Here is a tiny trained network, its code and every weight. The questions are about switching its units off for an input and a class, where a switched-off unit gives its printed mean instead of its output.

import numpy as np


def w(rows, s, z=0):
    codes = np.array(rows[::2]) - 128.0
    scale = np.full(codes.shape[1], s)
    scale[-1] = z or s
    return codes * scale


def f(y):
    return np.maximum(y, 0)


def log_softmax(a):
    a = a - a.max(-1, keepdims=True)
    return a - np.log(np.exp(a).sum(-1, keepdims=True))


def net(x, mask):
    res = np.array(x, float).reshape(1, 3) / 4 @ E
    y = f(res @ A[0][:, :-1].T + A[0][:, -1])
    res = res + np.where(mask, y, B[0][:, -1]) @ B[0][:, :-1]
    return log_softmax(res[-1] @ U[:, :-1].T + U[:, -1])


A, B = {}, {}
E = w([
[24,187,200,136],'x0',
[156,183,130,255],'x1',
[35,32,60,186],'x2',
],0.01)
A[0] = w([
[166,128,92,155,93],'N1',
[218,43,66,119,109],'N2',
[96,75,107,146,147],'N3',
[198,189,187,105,123],'N4',
[93,80,176,43,21],'N5',
[159,145,189,85,136],'N6',
[151,169,125,209,56],'N7',
[71,143,163,89,83],'N8',
[143,152,145,108,113],'N9',
[47,186,176,171,120],'N10',
[152,173,152,218,61],'N11',
[115,130,90,29,87],'N12',
[173,218,152,138,125],'N13',
[123,167,139,175,5],'N14',
[128,173,78,110,79],'N15',
[101,98,68,167,150],'N16',
[63,127,209,154,64],'N17',
[93,71,108,130,117],'N18',
[166,162,148,135,121],'N19',
[80,174,168,121,62],'N20',
[79,74,120,160,132],'N21',
[214,66,119,151,92],'N22',
[55,48,116,149,132],'N23',
[132,65,136,26,69],'N24',
[181,170,168,54,148],'N25',
[45,144,182,131,118],'N26',
[152,144,155,109,135],'N27',
[101,122,185,137,93],'N28',
[188,157,124,252,62],'N29',
[150,135,166,73,132],'N30',
],0.014,0.0027)
B[0] = w([
[172,194,42,56,171],'N1',
[226,215,87,52,252],'N2',
[151,86,226,195,203],'N3',
[162,119,177,186,233],'N4',
[36,98,65,79,201],'N5',
[153,93,195,190,196],'N6',
[5,129,120,100,200],'N7',
[179,236,56,79,181],'N8',
[144,121,115,168,162],'N9',
[227,176,104,43,226],'N10',
[2,136,88,110,210],'N11',
[26,115,96,134,202],'N12',
[115,82,171,165,219],'N13',
[90,139,99,106,168],'N14',
[132,135,167,126,136],'N15',
[138,64,175,171,213],'N16',
[190,165,93,76,197],'N17',
[119,58,150,186,201],'N18',
[117,93,198,177,178],'N19',
[182,175,66,123,182],'N20',
[174,87,183,212,211],'N21',
[240,198,78,69,209],'N22',
[161,79,156,194,244],'N23',
[16,114,73,83,224],'N24',
[147,78,219,181,227],'N25',
[221,131,106,107,208],'N26',
[165,63,179,159,168],'N27',
[213,131,112,81,163],'N28',
[5,142,102,98,236],'N29',
[61,60,178,182,186],'N30',
],0.0072,0.012)
U = w([
[143,104,154,233,254],'0',
[199,189,90,47,82],'1',
[8,140,97,95,14],'2',
],0.015,0.00077)

Each question gives the input, the list of numbers given to net, and the class t.
The units are the neurons (one row each of A and B). Each row of codes is followed by its name. A weight is (code - 128) times the scale printed after its matrix; where a second scale follows, it is the last column's (A, B and U).
mask holds one flag per neuron, in row order. A switched-off neuron (its flag False) gives its mean, the last column of its row in B, instead of its output. The means were averaged over made-up inputs and are rounded, as every weight is.
A unit's drop is (log p(t) with every unit on - log p(t) with that unit switched off) / (log p(t) with every unit on - log p(t) with every unit switched off).
The circuit of an input: a set's keep is (log p(t) with only the set's units on - log p(t) with every unit switched off) / (log p(t) with every unit on - log p(t) with every unit switched off). Starting from the 12 units with the biggest drops (on a tie, the unit counted first), units are removed one at a time, each time the one whose removal leaves the highest keep (on an exact tie, the one counted first), for as long as the keep stays at least 0.8.
circuit, biggest first: the units of the circuit, biggest drop first
top k neurons: the k neurons with the biggest drops, biggest first
drop when u is switched off: that unit's drop, to one decimal
input [-5,-7,-7], class 0: circuit, biggest first -> N25
input [-1,4,-3], class 2: circuit, biggest first -> N29; N11
input [7,-6,7], class 0: top 3 neurons -> N23; N21; N2
input [1,-4,-4], class 0: top 2 neurons -> N25; N29
input [-6,7,5], class 2: top 2 neurons -> N29; N7
input [3,-5,-4], class 2: top 2 neurons -> N5; N24
input [-1,-2,-2], class 0: top 2 neurons -> N29; N11
input [-3,4,-1], class 2: top 2 neurons -> N29; N10
input [-6,-6,-6], class 0: top 3 neurons -> N25; N30; N6
input [4,1,-6], class 0: drop when N8 is switched off -> 0.0
input [-1,-5,-6], class 0: drop when N25 is switched off -> 0.1
input [-4,-5,1], class 2: drop when N12 is switched off -> 0.4
